Each row is followed by its class.
[49 -609 269 -40 -460 -363 205 259 -507 421 105 198 -472 206 -487 224 -188 154 282 -447 357 165 -167 -334 -451 180 -566 127 -91 194 -83 -225 -324 91 -173]
lebo
[-246 -101 -371 -403 295 57 -92 -608 -353 382 -4 16 659 -101 -199 646 245 82 103 -189 -270 387 -555 -781 258 -228 -157 294 421 -230 -337 -659 200 355 36]
kizot
[-199 20 -389 -78 433 -130 -181 -422 -442 582 28 -19 702 15 -294 498 336 -114 -20 -55 -117 397 -319 -828 242 -164 -334 119 440 -200 -298 -899 145 29 3]
lebo
[-257 209 -127 321 60 -28 -113 24 376 297 452 239 -222 102 -49 148 102 400 -40 292 150 -77 -299 -126 41 -46 17 21 -220 122 -212 -435 -238 8 -22]
lebo
[-137 -85 -290 -102 378 -48 -64 -421 -386 490 83 -16 595 -49 -332 368 306 -116 -59 -120 -202 378 -382 -810 180 -192 -127 51 409 -214 -249 -771 169 68 22]
pesav
[-350 78 -123 390 109 130 -128 -14 196 350 451 282 -187 194 -132 27 155 288 8 168 74 -52 -167 -24 -51 -27 -20 18 -244 72 -230 -497 -188 -31 26]
lebo
[-190 -113 -238 -121 365 0 -100 -591 -492 482 16 16 785 -52 -332 362 251 -58 1 -124 -240 319 -361 -812 136 -214 -39 17 380 -114 -298 -810 182 186 -58]
tufe
[-258 171 -79 446 137 -22 -129 143 351 334 475 190 -154 99 -152 26 118 279 0 297 167 -107 -171 -90 -30 -49 2 -46 -218 131 -207 -459 -282 -66 -55]
bopam
[-164 -86 -213 -312 225 78 -49 -510 -168 165 53 -88 579 -126 -115 551 174 91 31 -95 -241 260 -485 -740 242 -264 69 222 304 -151 -275 -514 202 328 -60]
pesav
[-300 142 -53 332 39 98 -75 -64 229 269 477 246 -197 135 -138 34 145 226 95 171 -2 -81 -224 -34 -118 -75 192 -47 -199 98 -159 -360 -244 22 22]
tufe
[-297 -329 220 21 -394 705 232 7 -419 -481 152 209 -85 -101 -554 -669 69 -168 -110 -639 -577 -185 250 538 -618 -90 547 -119 -32 -99 73 418 339 -27 45]
tufe
[-264 -292 166 9 -365 726 196 -139 -472 -402 204 282 70 -86 -566 -487 62 -114 49 -703 -599 -197 147 362 -599 -104 533 -49 1 8 63 289 301 -13 4]
kizot
[-117 82 -393 -208 349 -33 -128 -487 -319 337 -33 -112 688 -12 -187 644 299 -107 106 -96 -214 344 -458 -773 231 -276 -139 143 455 -228 -231 -660 144 269 68]
kizot
[-105 -94 -316 -340 273 -5 -40 -485 -267 375 68 -32 650 -76 -149 576 247 43 95 -174 -186 338 -545 -837 248 -220 -140 231 396 -240 -239 -615 173 251 -11]
kizot
[-10 -686 325 -41 -595 -376 313 218 -474 401 76 189 -550 229 -506 181 -238 150 393 -425 382 130 -258 -363 -434 127 -485 53 -117 192 -58 -107 -358 156 -167]
tufe
[-206 -65 -259 -257 283 46 -97 -457 -289 304 29 -63 578 -112 -156 530 216 -3 -32 -95 -242 312 -471 -698 229 -267 -21 249 308 -252 -259 -628 223 269 -59]
pesav
[-361 -206 26 -103 -365 707 160 -205 -480 -369 42 258 12 -118 -534 -295 54 -109 21 -637 -625 -97 130 322 -517 -88 448 14 94 5 9 240 320 26 180]
pesav
[62 -601 159 -151 -438 -362 263 57 -480 291 19 214 -371 219 -287 374 -264 302 364 -437 349 232 -352 -439 -366 160 -550 192 -122 226 -96 -240 -244 342 -161]
ruv
[-265 -178 57 -16 -320 611 49 -126 -493 -291 101 256 67 -61 -539 -275 71 -124 -45 -664 -501 -164 181 330 -550 -63 372 -50 67 -33 11 171 258 -7 17]
lebo
[56 -583 258 108 -406 -335 212 208 -596 402 -14 98 -330 292 -508 217 -128 14 239 -443 445 196 -99 -243 -465 122 -582 -20 -53 157 -118 -252 -318 258 -185]
lebo
[-322 85 -125 427 194 10 -77 -103 178 218 417 271 -81 208 -138 -82 152 369 76 237 55 -3 -237 -85 -149 -64 221 -144 -226 156 -207 -439 -194 191 58]
tufe
[-285 -300 169 -44 -367 765 204 -88 -465 -393 195 274 -6 -177 -593 -484 47 -90 -86 -653 -620 -151 150 414 -601 -110 548 -55 13 12 38 279 263 20 42]
buzuz
[-191 274 -110 461 119 -33 -158 341 381 432 467 201 -281 74 -72 110 108 256 -226 318 234 -55 -163 -19 34 -43 -133 64 -275 14 -125 -564 -278 -237 5]
buzuz
[-194 272 -222 335 41 -15 -114 74 432 342 457 271 -222 121 -16 204 107 352 -114 248 195 -27 -269 -127 119 -24 -137 110 -232 18 -216 -559 -243 -60 52]
tufe
[-200 201 -118 436 60 -19 -113 27 269 398 440 273 -294 93 -141 85 55 247 19 224 155 -70 -263 -203 -17 -14 9 -41 -203 104 -197 -529 -217 -107 9]
pesav
[19 -681 219 -180 -466 -393 302 -4 -477 275 -7 185 -332 236 -331 283 -265 286 451 -414 366 243 -328 -435 -364 155 -438 147 -110 226 -109 -96 -239 338 -138]
tufe
[-192 -35 -316 -290 177 23 -118 -512 -220 293 19 3 640 -14 -190 614 221 30 103 -167 -203 276 -429 -737 238 -215 -131 243 353 -235 -256 -559 190 203 7]
tufe
[-52 -791 457 26 -425 -263 321 89 -665 302 -18 86 -329 255 -449 91 -144 64 284 -483 292 197 -187 -241 -569 38 -266 -43 -123 216 -74 -132 -268 452 -235]
pesav
[-252 198 -158 312 240 -149 -132 -113 244 273 374 240 -80 116 78 162 103 463 64 302 126 39 -375 -173 15 -47 97 -52 -172 146 -223 -499 -198 259 -50]
kizot
[-230 -277 158 35 -315 732 194 -6 -461 -460 130 219 -37 -110 -625 -631 57 -173 -78 -659 -580 -173 252 500 -638 -80 517 -184 43 -81 48 355 357 -6 65]
ruv
[-49 -702 237 -163 -460 -384 264 78 -530 314 -32 183 -427 208 -307 240 -206 265 366 -459 350 212 -266 -321 -372 142 -499 128 -119 207 -90 -147 -256 297 -194]
voni
[-236 -136 -292 -185 285 26 -58 -538 -438 380 -5 7 692 -47 -264 435 256 9 -28 -126 -231 334 -384 -763 152 -194 -112 133 336 -82 -290 -695 221 227 0]
lebo
[-190 29 -340 -111 420 -140 -197 -305 -332 445 26 -106 631 -49 -147 522 262 -125 -51 -76 -89 349 -390 -767 280 -220 -258 205 362 -317 -258 -802 178 98 -64]
bopam
[33 -571 288 108 -443 -450 207 262 -563 445 1 145 -336 326 -392 234 -198 102 283 -454 482 178 -216 -408 -469 100 -631 56 -72 90 -77 -340 -272 187 -266]
buzuz
[-223 -159 -230 -139 371 70 -52 -551 -492 429 98 12 671 -56 -314 274 278 -69 -18 -139 -259 327 -361 -724 76 -210 29 37 313 -100 -265 -697 178 239 15]
ruv
[0 -762 314 -224 -510 -298 318 -2 -488 260 11 195 -399 173 -337 197 -226 251 426 -493 310 188 -326 -312 -399 122 -371 137 -113 216 -114 2 -254 404 -184]
voni
[-196 215 -168 363 364 -132 -181 -70 286 189 350 169 -22 163 116 143 123 469 -14 399 69 25 -332 -87 -14 -83 181 -79 -256 175 -192 -530 -206 333 -33]
ruv
[-214 -242 47 -141 -400 669 152 -200 -295 -564 161 289 -55 -80 -439 -343 19 55 92 -671 -579 -145 39 315 -464 -83 493 -55 71 -82 9 398 359 83 39]
buzuz
[5 -642 162 21 -367 -485 230 283 -454 361 -18 192 -384 348 -373 214 -187 262 301 -418 440 223 -285 -313 -404 132 -622 122 -173 84 -15 -237 -283 272 -158]
ruv
[-1 -587 213 88 -349 -429 171 294 -552 410 -64 136 -339 278 -377 303 -155 81 215 -417 448 260 -147 -250 -404 153 -748 103 -65 109 -123 -343 -290 297 -194]
bopam
[-165 7 -285 -21 402 -82 -170 -426 -448 613 18 25 689 -23 -359 366 325 -184 -84 -59 -162 334 -310 -799 173 -189 -236 22 421 -180 -282 -854 183 48 27]
ruv
[50 -609 304 219 -357 -429 184 250 -519 456 39 144 -316 350 -467 96 -124 15 275 -420 486 150 -169 -330 -441 90 -566 -45 -95 88 -66 -327 -326 228 -256]
bopam
[-194 114 -102 434 351 -37 -178 -227 174 416 443 274 45 248 -103 22 150 325 134 320 122 1 -356 -197 -56 -91 198 -189 -128 78 -280 -551 -228 269 -55]
voni
[-232 230 -91 329 -7 102 -82 -37 348 243 431 205 -170 99 -104 190 85 307 -27 262 111 -83 -214 -90 -18 -84 120 -23 -227 168 -220 -407 -236 42 57]
tufe
[-273 -254 221 -27 -499 741 154 -16 -385 -434 152 257 -95 -84 -573 -491 34 -127 -76 -694 -532 -217 262 543 -595 -55 481 -27 6 -112 28 369 363 -92 32]
tufe
[-150 -48 -261 -31 332 -30 -151 -467 -479 589 69 38 634 -2 -296 361 266 -102 -71 -150 -172 288 -324 -796 108 -180 -151 47 331 -171 -235 -878 189 56 -4]
kizot
[-305 -281 131 -55 -364 785 196 -143 -476 -449 166 254 -3 -137 -589 -447 99 -160 10 -729 -651 -123 183 405 -572 -93 580 3 57 -7 22 271 330 -20 96]
pesav
[-164 251 -148 412 287 -89 -175 -107 245 237 390 222 -41 134 6 120 145 346 25 319 101 15 -303 -153 -7 -64 157 -130 -166 176 -226 -546 -195 243 -24]
ruv
[-14 -679 264 -197 -498 -299 229 8 -513 279 -2 198 -382 165 -318 312 -240 225 461 -459 361 204 -246 -363 -323 159 -500 168 -58 224 -168 -60 -223 298 -226]
buzuz
[-258 -80 -370 -330 224 29 -82 -436 -289 379 11 27 536 -63 -199 563 246 31 10 -165 -223 337 -494 -738 246 -190 -237 313 377 -262 -264 -615 187 185 78]
lebo
[49 -685 352 18 -570 -333 286 164 -486 272 65 201 -432 285 -472 161 -186 179 395 -497 368 107 -189 -319 -521 131 -433 52 -152 294 -44 -100 -334 260 -194]
lebo
[-226 -197 180 -1 -333 692 113 -89 -460 -398 166 171 43 -155 -550 -376 27 -203 -31 -636 -547 -185 218 387 -564 -99 551 -99 51 19 19 265 270 -16 12]
bopam
[-317 -236 174 -94 -369 740 174 -200 -489 -391 158 249 37 -156 -521 -411 16 -118 -35 -636 -663 -137 125 360 -535 -102 628 -35 44 -14 41 255 355 -36 95]
tufe
[-276 148 -236 329 264 -107 -147 -150 219 322 342 334 -97 169 11 112 159 414 51 237 71 88 -441 -190 49 -55 57 -54 -143 20 -201 -502 -116 237 68]
kizot
[72 -634 295 51 -395 -372 245 147 -576 367 -44 106 -264 308 -439 256 -151 39 330 -418 384 248 -172 -339 -431 83 -508 33 -91 177 -77 -260 -286 295 -152]
tufe
[70 -515 172 97 -356 -496 124 166 -489 440 -54 132 -279 405 -378 339 -147 88 299 -414 499 200 -226 -409 -334 107 -676 66 -66 46 -60 -321 -280 202 -191]
lebo
[-269 -230 88 -72 -312 626 124 -136 -425 -410 163 232 32 -138 -471 -338 38 -74 -12 -643 -567 -125 92 305 -505 -86 500 -4 40 -5 19 211 296 53 46]
bopam
[-176 264 -177 424 140 10 -170 89 314 423 438 194 -202 187 -158 198 211 154 -15 282 123 -33 -170 -88 21 -45 -128 -45 -125 61 -194 -510 -310 -97 101]
lebo
[-238 -99 -308 -278 198 29 -32 -458 -260 167 7 -64 639 -21 -185 506 229 13 147 -199 -192 307 -404 -692 203 -243 -78 246 306 -225 -234 -488 203 228 -23]
tufe
[-209 177 -25 447 270 -75 -125 -61 223 167 405 200 -15 125 -43 -16 164 327 52 310 36 -24 -316 -117 -138 -117 317 -200 -150 209 -156 -445 -221 296 -50]
bopam
[2 -634 219 -84 -448 -411 235 131 -504 360 -3 197 -450 174 -370 290 -210 187 376 -455 384 202 -235 -383 -374 172 -594 126 -66 209 -159 -208 -315 278 -250]
pesav
[18 -615 292 87 -384 -436 189 170 -529 437 -61 155 -365 318 -385 241 -147 58 254 -415 436 236 -175 -334 -399 115 -579 34 -88 96 -83 -270 -244 256 -191]
pesav
[-233 -242 113 5 -323 777 150 -161 -446 -498 132 236 72 -76 -590 -424 86 -163 76 -681 -647 -167 212 391 -586 -126 580 -115 48 52 73 332 271 -16 124]
buzuz
[-226 189 -169 380 283 -127 -133 -190 244 221 351 211 37 214 69 161 139 474 80 346 137 24 -379 -174 12 -87 139 -104 -184 187 -228 -499 -204 355 -49]
kizot
[74 -598 259 78 -387 -408 196 165 -540 371 -27 129 -258 343 -420 235 -114 90 300 -467 437 195 -173 -362 -453 71 -534 -31 -55 145 -63 -251 -319 292 -208]
buzuz
[-230 -96 -383 -346 266 -18 -81 -512 -311 350 -48 25 634 -26 -139 617 207 80 142 -190 -218 381 -516 -810 236 -195 -219 306 378 -234 -263 -662 239 222 70]
voni
[-51 -857 373 -243 -582 -203 401 75 -509 226 68 203 -428 150 -366 145 -250 336 399 -487 275 170 -289 -262 -473 132 -338 183 -169 309 -128 3 -260 414 -183]
voni
[-257 30 80 425 204 47 -82 -118 134 246 476 191 -67 79 -87 -143 163 325 -49 295 14 -67 -205 3 -164 -93 368 -228 -248 246 -249 -415 -228 309 -134]
lebo
[6 -577 263 184 -412 -455 178 375 -488 501 -54 197 -379 377 -440 213 -130 35 146 -380 508 234 -100 -228 -421 138 -766 114 -162 47 -41 -325 -292 141 -121]
tufe
[-301 28 -138 367 272 6 -88 -300 121 156 373 290 61 242 -52 -19 122 461 207 208 -9 -13 -360 -162 -145 -101 278 -143 -235 215 -228 -466 -184 426 -65]
ruv
